Here are made-up objects, facts about them, and rows of numbers that follow some of those facts. Name the object behind each unnamed row.

Some facts about the objects:
[zogu,zutel,lume,plaplir,flupluk,sedil,skile,kitruk,trofol,radrim,klobrol,futrir,gozes,lekeskel] χ 500
[mupos,merogra,grosko,kuplok,pelin,vubuplin,nasek,tuflo,tista,puvar,pludrok,stiklil,ratruk,starol,bogrune,gurotren,kuplu,dimo,stagro,sefusi,dores,nobem,movel,fekla,toklis,skabo,brugo,nadru,sakloki,dregri,finum,livul,grestin,neridras,trogiva,geto,dreskor,gusoskek,vumi,molanum,tradu,plogoza,dosuk,sulil,pletrepal,flifeplam,tuzeguk,leman,stufas,drazal,troflis,pladanin,skobin,sakles,grestu,taluko,guskir,doza,grite,trebok,poti,stegri,pibro,skorim,fenufal,plara,trofam,bramiklum,kloskapler,rutem,stoza,gidu,pletus,ludi,nadavin,tralum] χ 342
[nusul,mugruk,vuper,loskun,lafar,telun,debriser,flomok,nanes,stinem,braklol,vetok,plodabor,tiklum,stinugrar,kiflan,podur,klaplekom,meflas,labusir,lapulon,vuga,dogreres,lafes,ploso,lolum,fledrefla,gitro,dapluza,didrem,fotre,nafir,potren,plurer,kiror,vurubre,gurek] χ 802
[zukul,kleklu,vudrim,vadeklim,dosak,skimubi,zistos,bramos,lutren,manum,lefla,gronum,skobrak,grabi,zabak,pluzu,godru,botes,setrom,nifiske] χ 205
[brekleme,flova,potro,buklisus,pluzo,flizisa,brustes,rodragar,griklos,flapir,refifla,tiskodir] χ 566
{zutel,nobem} δ livul
{zutel,flizisa} δ tradu
{zutel,guskir} δ tralum
{zutel,gurek} δ grestin
{zutel,telun,fekla,geto} δ zogu
{nusul,flova} δ didrem
{nusul,zistos,sakloki,dogreres} δ lefla
{brekleme,plaplir,lapulon} δ buklisus
{brekleme,sakloki} δ flifeplam
{brekleme,stinem,tiklum,neridras} δ bramos
{brekleme} δ skorim
{flova,pludrok,zistos,neridras} δ rodragar
{flova,dapluza} δ grosko
{flova,kuplu,botes} δ ratruk
{telun,skimubi} δ mugruk
{nasek,kuplu,kiflan} δ pletrepal
{nasek,vetok,gusoskek} δ manum
{nasek,dogreres} δ tiskodir
{nasek,skimubi,sulil} δ loskun
{vadeklim,starol} δ kiror
{vadeklim} δ bramiklum
{vadeklim,potren} δ gidu
{vadeklim,gusoskek,ploso} δ leman
{pludrok} δ refifla
{pludrok,zistos,pibro} δ vuper
{pludrok,nobem,flupluk,plara,vurubre} δ doza
{pludrok,fledrefla,nafir} δ flomok
{stinem,skabo} δ futrir
{stinem,tiklum} δ lekeskel
{stinem,sakles} δ pladanin
{skimubi} δ plogoza
{skimubi} δ klaplekom
{starol,potren} δ lume
{starol,stegri} δ radrim
{starol,plodabor,fekla,sulil} δ stoza
{pluzo,flupluk} δ drazal
{pluzo,gusoskek,trofol} δ toklis
{pluzo} δ dosuk
{vetok,klobrol} δ vuga
{vetok,bogrune,stinugrar} δ flapir
{plodabor,trofol,pibro,kloskapler} δ fotre
{plodabor,sedil,lafes} δ tuflo
{plodabor,geto} δ trebok
{kuplu,nafir,potren} δ pletus
{kuplu} δ puvar
{kuplu,klobrol,kloskapler} δ taluko
{tiklum} δ pelin
{stinugrar,nadavin} δ rutem
{stinugrar,plurer} δ setrom
{stinugrar,geto,vurubre} δ dosak
{plaplir,ploso,nadavin} δ trofam
{plaplir,kiflan} δ vumi
{sefusi,nafir} δ meflas
{nobem,sakles} δ nifiske
{nobem,skile} δ potro
{kiflan,plurer} δ movel
{kiflan,skabo,grabi,sakles,gurek} δ godru
{flupluk,sakloki} δ skobrak
{fekla} δ molanum
{fekla,lolum} δ vudrim
{fekla} δ dimo
{fekla,stufas} δ kleklu
{sedil,lolum,fledrefla,dapluza} δ gurotren
{sedil,botes} δ lafar
{skile,gozes} δ gronum
{flizisa} δ stagro
{skabo,neridras} δ zabak
{skabo,trofol,nafir} δ braklol
{sakloki} δ skobin
{lapulon,trofol} δ finum
{lapulon} δ brugo
{neridras} δ tista
{geto,plara} δ troflis
{geto,lolum} δ lutren
{tuzeguk,grabi} δ griklos
{tuzeguk,ploso} δ brustes
{tuzeguk,stufas} δ poti
{tuzeguk,fledrefla} δ dreskor
{trofol,grabi,plurer} δ debriser
{ploso,dapluza,botes} δ grite
{grabi} δ pluzu
{fledrefla,potren} δ fenufal
{sakles} δ zukul
{sakles,nafir} δ mupos
{sakles,guskir} δ trogiva
{sakles,guskir} δ labusir
{klobrol} δ gitro
{klobrol,plara} δ nadru
{stegri,nafir} δ ludi
{stegri} δ podur
{pibro,potren} δ dores
{pibro} δ grestu
{nafir} δ stiklil
{plara} δ kitruk
{plurer} δ nanes
{nadavin,gozes} δ kuplok
{nadavin} δ vubuplin
{nadavin} δ dregri
{gozes} δ merogra
[zogu,mupos,kleklu,debriser,flomok,puvar,tiklum,plaplir,sefusi,manum,meflas,vuga,trogiva,vumi,plogoza,lafes,griklos,fledrefla,poti,botes,setrom,kiror] Ξ d
[zutel,grosko,flova,starol,plodabor,stagro,bramos,kiflan,skile,flizisa,finum,dogreres,tradu,flifeplam,drazal,troflis,guskir,doza,grite,dapluza,nafir,trofam,potren,rutem,gidu,nadavin,tiskodir] Ξ c
[nusul,tista,potro,lume,stinem,skimubi,braklol,kuplu,flupluk,lefla,klaplekom,brustes,labusir,dreskor,tuzeguk,zabak,grestu,klobrol,pluzu,futrir,tralum] Ξ e
[mugruk,merogra,tuflo,stiklil,stinugrar,dores,neridras,gusoskek,plara,ludi] Ξ f
[zukul,loskun,kuplok,vubuplin,nasek,pludrok,pluzo,vetok,gurotren,lutren,movel,fekla,podur,sedil,skabo,brugo,dregri,grestin,geto,rodragar,dosuk,sulil,radrim,ploso,pladanin,flapir,gitro,didrem,pibro,fotre,skorim,stoza,plurer,gozes] Ξ b
[vuper,brekleme,pelin,telun,vudrim,dosak,buklisus,dimo,nobem,toklis,nadru,sakloki,livul,gronum,skobrak,pletrepal,leman,stufas,kitruk,trofol,lolum,skobin,sakles,refifla,taluko,godru,bramiklum,kloskapler,vurubre,lekeskel] Ξ a
[lafar,vadeklim,nanes,ratruk,bogrune,zistos,lapulon,molanum,grabi,trebok,stegri,nifiske,fenufal,pletus,gurek] Ξ g

Some objects and their rows:
[ -4 -16  10  -9  22  11  -9  -1 -30 -29  -9  -3  -1 -10   4  -8 -24 -16
  -8   7  -8 -33  -3   2  -3   8]: didrem
[ -2   8 -21   6  -5 -16  14  10 -12   0  -5 -24   8 -20   9  -8   9   5
   1  -1  -2   2 -18   8  22   8]: drazal
[ -7  -7   0  10  -5 -29  14 -14   7  41  -9 -12 -18   7 -10  10  31  -2
  19  -5  15  35  -8  32   5  -4]: zogu
[-18 -11  -3  -5  11 -16 -18 -15 -11  17  11 -12  -5 -18  19 -12 -18 -10
  11 -10  10 -18  34 -27  -5 -25]: skobrak
[  4  -1   4   4  11  -2   4 -13  -3  -2 -27  -8  -9  -5 -13   9  -5 -14
 -14   8 -19 -19  -2  25   9 -10]: mugruk
[  4  18  -3  -2 -14   7  18  21  26 -26   9   4  -6  18   2   8  28  14
   0  -6  -8  14 -13   1  -5  -8]: starol
[  5  11   3   7  -4  19   2  21  13 -14  13  14  -1  14   6  -3   5  12
  -4 -10  -2  12  -7 -15 -14   9]: nasek
[  8  22   2  16 -11   7  12   9  28  -3   3   3  -1  20 -13  19  14   8
 -11  -4  -4  20  -6   5 -11   7]: gusoskek
[ -1   2 -11  -3  -6  -4   9 -16 -10  20   1 -14  12 -11 -12 -21  -4   0
  -4  14  -2   1 -11  10   9  12]: grestu
[-13  -4  -4  14  -1  -4  -6   2   8   6   8  18 -24  31  16  14  16  10
  19 -28  20  26   4  -9 -24   8]: gozes
[  7  11   7  -7   3  13  -2  17  20 -56  -8  17  -4  16   1  38   2  -2
  -6  -9 -11 -17  10   0  -6 -17]: potren
[ 12  25   3  34   5   0  -8  30  29 -18 -16   4  -7  10  -7  25   7  -4
 -18 -21   1  -3  27  13  -3 -30]: stinugrar
[ -8 -17   9 -19   6  16  23  -6 -15  -4  10 -11 -17   9  -7 -52  20   3
   5  14 -13  -4 -42  14  -5   7]: gurotren
[  5  -2 -13  -9  -6  -3  -4 -14 -16  14   7   1  24 -21   9 -31 -14   2
   6  11   4  -3  -9 -10  12   8]: pelin
[  4  -5 -11   7   3   0   2  -2 -15  18  -6  -3   3 -16   9 -18  -2   9
   2   2 -14   7 -22  -6  11  10]: grestin
[-11   5 -10  13 -14 -10  -4  -8  26  14   9  12 -14  38  -3  22  15   6
  15 -21  30  23  17   2 -22   3]: klobrol
[  2 -16   7  -2  20   8 -10   0 -20 -10 -16   2  -8 -12   7 -14 -12  -9
  -4  -1 -17 -26  -6   3   8 -12]: gitro
[  6  -4   1  -7   9   3  -8 -13 -10  -3 -17   1   5  -8 -10   0 -19 -11
 -10  10 -12 -27   8  12  11 -10]: klaplekom

Rows to name:
No name comes twice in this set of rows, the named rows included.
[ 11  10  -9  -9 -19   2 -21  -2   4 -15  12  39  20   9  11  18 -14  10
   8   3  31   0  13 -15 -16  37]	brekleme
[  8   1  16 -20  -1  24  -9   9  22 -45  14  26  -4  23  -2 -18   3  -6
  -1  -1   3 -28  14  -1 -19 -30]	lolum
[  3   8   6   6  -3  19  11  23  19 -11  16   8 -16  21   3 -29  28  13
   2 -12  -4  14 -14   2 -16 -12]	fekla
[ -6  14  -3  25   6   6  -7  48  -3 -33  26 -20   7   2  10 -18   0   0
  -8 -20  37   3  16 -12 -19  16]	pludrok
[ 16  13   3   0  -1  12 -21  15  24 -27   4  31   6   7   9  -8  -3  -3
  -4 -13   5 -17  31  -9  -7 -37]	telun
[  0   8   7   4  -1  20   3  22   6 -24  19   4  -2  15   2 -12   8   6
  -4  -7   7   7  -2  -8 -20  12]	pibro
[  0   6  10   6 -16 -10   4 -11  30  11  -1  16  -8  32  -5  65  14   3
  13  -9  16  39   8   5 -17  14]	plaplir
[ -3 -12   2  -8   5  10  18  -3 -11  12   3  -6 -14  -2  -1 -45  18   8
   5   5 -18   7 -37  11   5  -4]	stoza
[ -8 -16 -17 -10  -6 -19 -13 -36 -16  29   1  13   4   0  17   0  -9   1
  24  -5  21   8   3 -10  -1  16]	lekeskel
[ 16  12  -3  11  -9  16 -12   5   7  -2  -2  31  14   7  14  34 -17  16
  -7  -8 -15  20  -2 -35  -4  22]	skabo
[ -2   0  -7  -4 -19  -3 -14 -19  24  10  13  37  -2  30  15  19   6  11
  22 -21  22  24  14 -19 -21   2]	trofol
[ 19  20  -1   1  -6   9 -18   6  18 -38 -24  37  13   7  14  77 -19   5
 -11 -12 -25  -9  17 -23   5  -7]	kiflan
[  3  -7  -1 -13  12   2 -22  -3 -23 -26   3   1  19 -22   9 -23 -30 -18
  -3   5  12 -38  16  -2   6  -5]	vuper
[-20 -23  -8   1   6 -11   5 -21 -17  27  -2   1 -25  10  10 -12  12   4
  24 -13   9  14 -18   8  -7  11]	radrim
[  1  -2 -19   3  -7 -20   2  -7 -10  23  -8  -1   0  -4  -7 -13   6   2
   8  10  22   1  -5  24  10  22]	potro

The same objects again, as new rows of numbers:
Named rows:
[-24   7  11 -31 -11  44  -3 -26  -8   9  15  38  -4 -15  20  -4  39  42
 -10 -18  16  65   3   2 -24  47  23 -19 -59 -26  20   6  -8  12   3  30
   7  -7   1   5   1 -14  50  42 -14  -3  -7  17  13  -4]: bogrune
[-21 -19  -8 -23   7  41  -1 -23 -35  17  63  42  17 -18  11  -3  23   2
  -8 -15 -29  16  26   4 -39  31   9 -14 -36  -5  18  21 -14 -11  29  22
  17   2 -26  -6  23  -2  42  -3 -63   3 -10   7   5   0]: mugruk
[-18 -16   3 -25  24  41  -2 -16 -15   6  35  49  15 -14  15   0  31 -34
  -7  -7   0  29  11   3 -45  30  31 -14 -33   6   6  11 -17  19  33  12
   9   0 -37   2   4   7  46  -1 -45   5 -16  16   8   5]: gronum
[-21 -22 -10 -24   5  40  -2 -24 -32  13  60  43  13 -17  12  -7  18  -3
  -8 -13 -25  13  26  11 -52  29  19 -14 -31  -2  15  24 -21   7  35  16
  17   2 -26  -8  12  -1  36  -1 -57   7  -7  -2   9  -9]: nanes
[-27  -2 -31 -28 -58  36 -17  14  35  14  33  61  -2 -13  45  -8  20 -63
 -11 -32  29  29 -19  39 -30  49  13   7 -25  -3   2  13 -11  34  36 -14
  20  -3 -61   5  23  10  11  23 -12   9  -3  20  14  15]: dogreres
[-23 -15  20 -20  27  46  -1 -27 -22  -1  36  47  -3 -13  12  12  11  -3
 -10 -12 -18  42  46   4 -47  40  39 -15 -37  -6  13  22 -16  14  20  -6
   9  -4 -16  -4 -28 -10  48  17 -19   4 -14   0  -8   4]: dosuk
[-21 -13  -8 -27   4  40  -2 -30 -18  17  51  22  15 -16  21  -8  16 -10
  -9 -12 -30  24  22  14 -56  32  26 -16 -34   5  23  25 -18  11  42  15
  13  11 -25  -6   6   3  36   3 -52   8  -9   1  14 -11]: braklol
[-21   8  11 -27   6  37   0 -11  37   0   3  17  18 -20  38 -22  53 -34
  -9 -11  29  49 -34  17 -53  41  36 -20 -61   8  21   4 -14  51  23  26
   7   8   2  18  35   2  57  21 -45   6 -15  27  18  -4]: trofol
[-21   1 -21 -31 -17  40  -7 -21  14  19  27  27  13 -17  41 -17  31  -7
  -9 -20  22  39   7  22 -38  37  12 -19 -30  -2  24  15  -9  10  24  18
  14   4 -17   8  31   4  27  20 -37   8  -5  18   9 -11]: nafir
[-18 -17  20 -21  22  44  -1  -1  -7  -4  37  41  18 -19  17  -2  38 -32
  -9  -6   3  23  11   6 -56  32  37 -12 -45   8   3  11 -14  22  31  11
  14   0 -25   4   5  -2  61  -7 -62   7 -19  10   0  11]: radrim
[-25   6 -21 -30 -33  35  -5 -24  19  21  27  13   5 -14  42 -23  22 -27
  -9 -17 -13  41 -26  32 -58  42  32 -18 -46   3  25  20 -23  41  44  16
  13  14 -19   2  25   5  23  27 -35  13  -3  14  30 -14]: stinem
[-19 -17  11 -26   1  41  -8 -22 -20  11  53  35  19 -14  11  -7  33   3
  -9 -10 -26  18  -3   2 -42  29  24 -13 -40   6  11  15  -4   8  33  24
  13 -13 -34   0   6  -2  48  -4 -50   5 -19   9  11   2]: setrom
[-26 -15  -3 -19  24  37  -4 -47 -13  17  49  41   5 -13  35   1  11 -19
  -8 -10 -28  48  66  22 -54  15  14 -15 -26  -5  28  24 -31  10  43  -5
  15  13 -30  -3  13   1  27   8 -39   7  -8   3   4  -7]: buklisus
[-26 -15  25 -20  26  46  -9 -24  -6 -10  37  41  10 -18  22  15   8 -13
 -13 -23 -21  20  30   6 -40  41  14 -12 -25  -2  19  27  12  19  11 -27
  17  -8  -4   2 -11  -6  46  15   0   4 -12   5 -22  10]: grite
[-27 -14  26 -19  12  42  -4 -26 -25  -1  49  44   2 -14   8  13  12   8
 -12 -18 -50  24  11   5 -37  43  23  -9 -44 -11  16  26   1  13  22  -7
  15  -8 -13  -8 -12 -12  44  17 -14   1 -12   2  -3   9]: dores
[-26   8  11 -28   4  37  -3 -60  11   9   1  13  -8 -11  33 -11  25   2
  -9 -11 -11  71 -11  13 -53  41  48 -26 -58  -3  33  19 -18  54  26  19
   0   4   9  11  -6  -7  37  47  -5   4 -11  15  27 -24]: sakles
[-25 -17  22 -18  16  44  -3 -21 -26  -4  42  49   2 -15   9  13   9   4
 -12 -19 -37  29  23   4 -40  45  26 -12 -40  -9  15  24  -3  22  19  -9
  15  -9  -6  -5 -12  -9  49  14 -17   2 -12   2 -13   8]: fenufal
[-23   1 -16 -27 -10  42  -7   3   9   7  28  44  24 -25  37 -10  33 -20
 -10 -29  14  17   9  20 -25  47 -11  -7 -26 -15  20  16  10   0   6   8
  20   2 -16   5  53   4  35  16 -28   3   0  25  -9   9]: fledrefla

Which object is each row?
No name comes twice in this set of rows, the named rows included.
[-21 -12   6 -25  -1  38  -3 -15 -11   7  45  32  13 -13  20  -7  22 -28
 -10  -8 -40  16 -10  11 -58  33  39 -14 -41  13  13  19 -11  38  45  11
  13  -2 -30  -1   1  -1  44   1 -48  10 -16   5  16   5]	zabak
[-28  11  16 -26 -12  40  -2 -25   3   3  17  26   1 -17  25  -4  33  17
 -10 -22 -15  51 -14   8 -30  53  20 -19 -59 -19  29  17   5  27  10  19
  11  -1  16   3  13 -12  47  43  -5   0  -9  15   5  -1]	gusoskek
[-17   2   7 -30 -23  42 -10   4  26   8  25  26  14 -17  30 -16  60  -1
 -11 -14  42  52 -21  11 -34  36  29  -8 -51   2   7  -2  -8  17  18  34
  10 -14 -32  15  19  -2  52  16 -39   3 -18  28  15   2]	skile
[-20   5   5 -33   9  50   1 -15 -12   6  12  49  -1 -17  19   3  48  30
  -8 -17  65  72  50  -2 -12  48  20 -18 -51 -35  12  -1 -10 -14 -18  27
   3  -1 -11   6   2 -11  56  39 -17  -6  -8  27  -1   5]	geto
[-17 -20   7 -24  15  41   0 -11 -16   3  37  46  14 -15  16  -4  24 -30
  -9  -4 -12  21  20   5 -55  29  42 -19 -32   6   6  14 -18  27  37  12
  12  -1 -29  -1  -3   1  50  -2 -59   7 -15   7   7   5]	zukul
[-19 -14  -1 -25  18  43   0 -36 -38  24  54  44   4 -15  25   0  31  26
  -6  -6  16  61  99   9 -39  15  15 -22 -33 -23  22  11 -37 -41  26  25
  11   9 -36  -4  10  -7  39  10 -57   2  -8   7   7 -14]	flapir
[-31  -2 -16 -24 -34  37 -17   3  35  12  39  60  -1 -16  54   1  13 -41
 -12 -31  12  41  28  42 -26  39 -12   2 -23 -19  11  14  -6  16  32 -29
  24   5 -49   3  32   6  14  24  -5   9   2  21  -7  15]	flova
[-26 -11  25 -15  34  48  -1 -11 -22 -13  35  49  20 -25  15  17  12  -4
 -12 -26 -39  12  29  -2 -32  52  -4 -11 -40 -14  23  27  24  12  -1 -14
  20   2  13  -7  12  -7  59  12 -13   0  -8  10 -34  21]	tuflo
[-20  -1 -17 -29  -8  41  -8 -10  10  11  28  30  16 -21  38 -12  31 -12
  -9 -25  25  27  17  21 -36  38   3 -15 -27  -5  22  12  -2   3  15  13
  16   3 -22  10  34   5  30  15 -33   6  -3  22   1  -5]	potren
[-21 -12  22 -23  -1  39  -3 -10  -2   4  49  23  17 -13  18 -10  34 -28
 -10  -7 -31  24 -25  14 -64  33  44 -13 -49  17  11  18 -16  46  46  13
  12  -3 -23   2  -3  -5  56  -1 -53   8 -23   5  16   4]	futrir
[-17   4   9 -34 -13  43  -6  -2  20   9  21  19  19 -17  30 -21  68  11
  -8 -12  55  49 -19   6 -36  33  30 -15 -58   0  15  -2 -13  12  16  43
   7 -10 -20  19  17  -4  58  17 -46   2 -19  26  18  -5]	zutel
[-22 -21 -17 -23  -4  40  -5  -1  -8   6  51  63   3 -14  27   3   5 -52
  -9 -17  -2  16  36  23 -48  36  26  -5 -19   1   1  19 -28  18  40 -13
  18   9 -55  -6   4   9  28  -2 -49  10  -5   6  -1   9]	didrem
[-27 -19   5 -21   2  37  -7 -50 -26  21  69  31  10 -15  29  -2   7  22
 -10 -14 -48  37  49  19 -45  17   5 -16 -33  -7  28  27 -18 -12  43   6
  19   4 -22  -4  21  -6  32   6 -45   6  -9   0   2 -11]	griklos
[-27   6  11 -28 -16  42  -7 -29   8   3  22  30   0 -15  25  -2  29  13
 -11 -24 -16  50 -17  13 -27  49  18 -13 -54 -15  24  18   4  24  10   7
  11  -8   2   5   9 -10  41  39   4   1 -12  15   2  -2]	sefusi
[-18   2 -22 -38 -26  43  -2 -11 -19  30  43  32  12 -16  19 -18  52  33
  -6 -17  38  51  15   7 -17  38   6 -15 -54 -26  15   1 -18 -23  11  60
   8  -2 -29   3  34  -5  42  24 -58  -2  -4  26  26 -10]	stinugrar

Now the same objects, written a new way:
Some objects and their rows:
[ 11   6  15   8  70  -9 -21   5 -11   1  10  -7  -8  16]: stufas
[-17 -30   1 -55  18  -9 -46  -7  -2  -6  -6  13  50  -1]: sedil
[  1   0  23 -24  11 -15 -42 -10 -21  48  12   8  20  33]: pludrok
[-19   4  13 -20  20 -17 -43 -11   6  38   5   3  12  27]: kloskapler
[ 31  20  -1 -32 -12  -7 -17 -33 -14   4  -7  57 -17   1]: zistos
[ -6  -3  21  -7   8   5   0  35   9 -28  11 -25 -50   8]: gidu
[ 27   5  33  14  17   2   8  26  17  13   5 -11 -26  -9]: skobin
[ 54  11  33   6  35   2 -35   8 -17  24   2   2 -19  14]: sakloki
[ 16  -2  25  14  18  -3  22  20   6   2  -1 -28 -21 -10]: movel
[ 28   4 -44   2   3  24 -24 -31 -25   8  -3  29  21 -11]: plurer
[  7 -18 -33 -28  13   1 -51  -2  -8  32 -10   6  35  12]: ploso
[-35 -10  11  40 -18 -20  28  -1  -7  25   0 -33  25  17]: tralum
[-53  30 -10  24  31   6  18 -20   0 -10  15   7  -6  -5]: dimo
[-38 -20 -50  -3   5  -5  18  11  16  10  -8 -31  40  -8]: mugruk
[ -7 -14 -25  -6 -38   5 -12  20  27  21   1 -20  20  -7]: meflas
[ 12  29  11   5 -57   3  26  -2   4 -15 -12  28 -15  -7]: zabak
[-33  25  11  -9 -19  25  14  -4  14   1  23  -1 -46 -16]: ratruk
[-39  31   1 -17 -10  22  11 -12  16  -3  21   2 -44 -11]: fenufal

Which object is each row?
No name comes twice in this set of rows, the named rows included.
[ 30  12  -9 -13  -4  -6  -4 -52 -26   3  -9  46  -1  10]	grabi

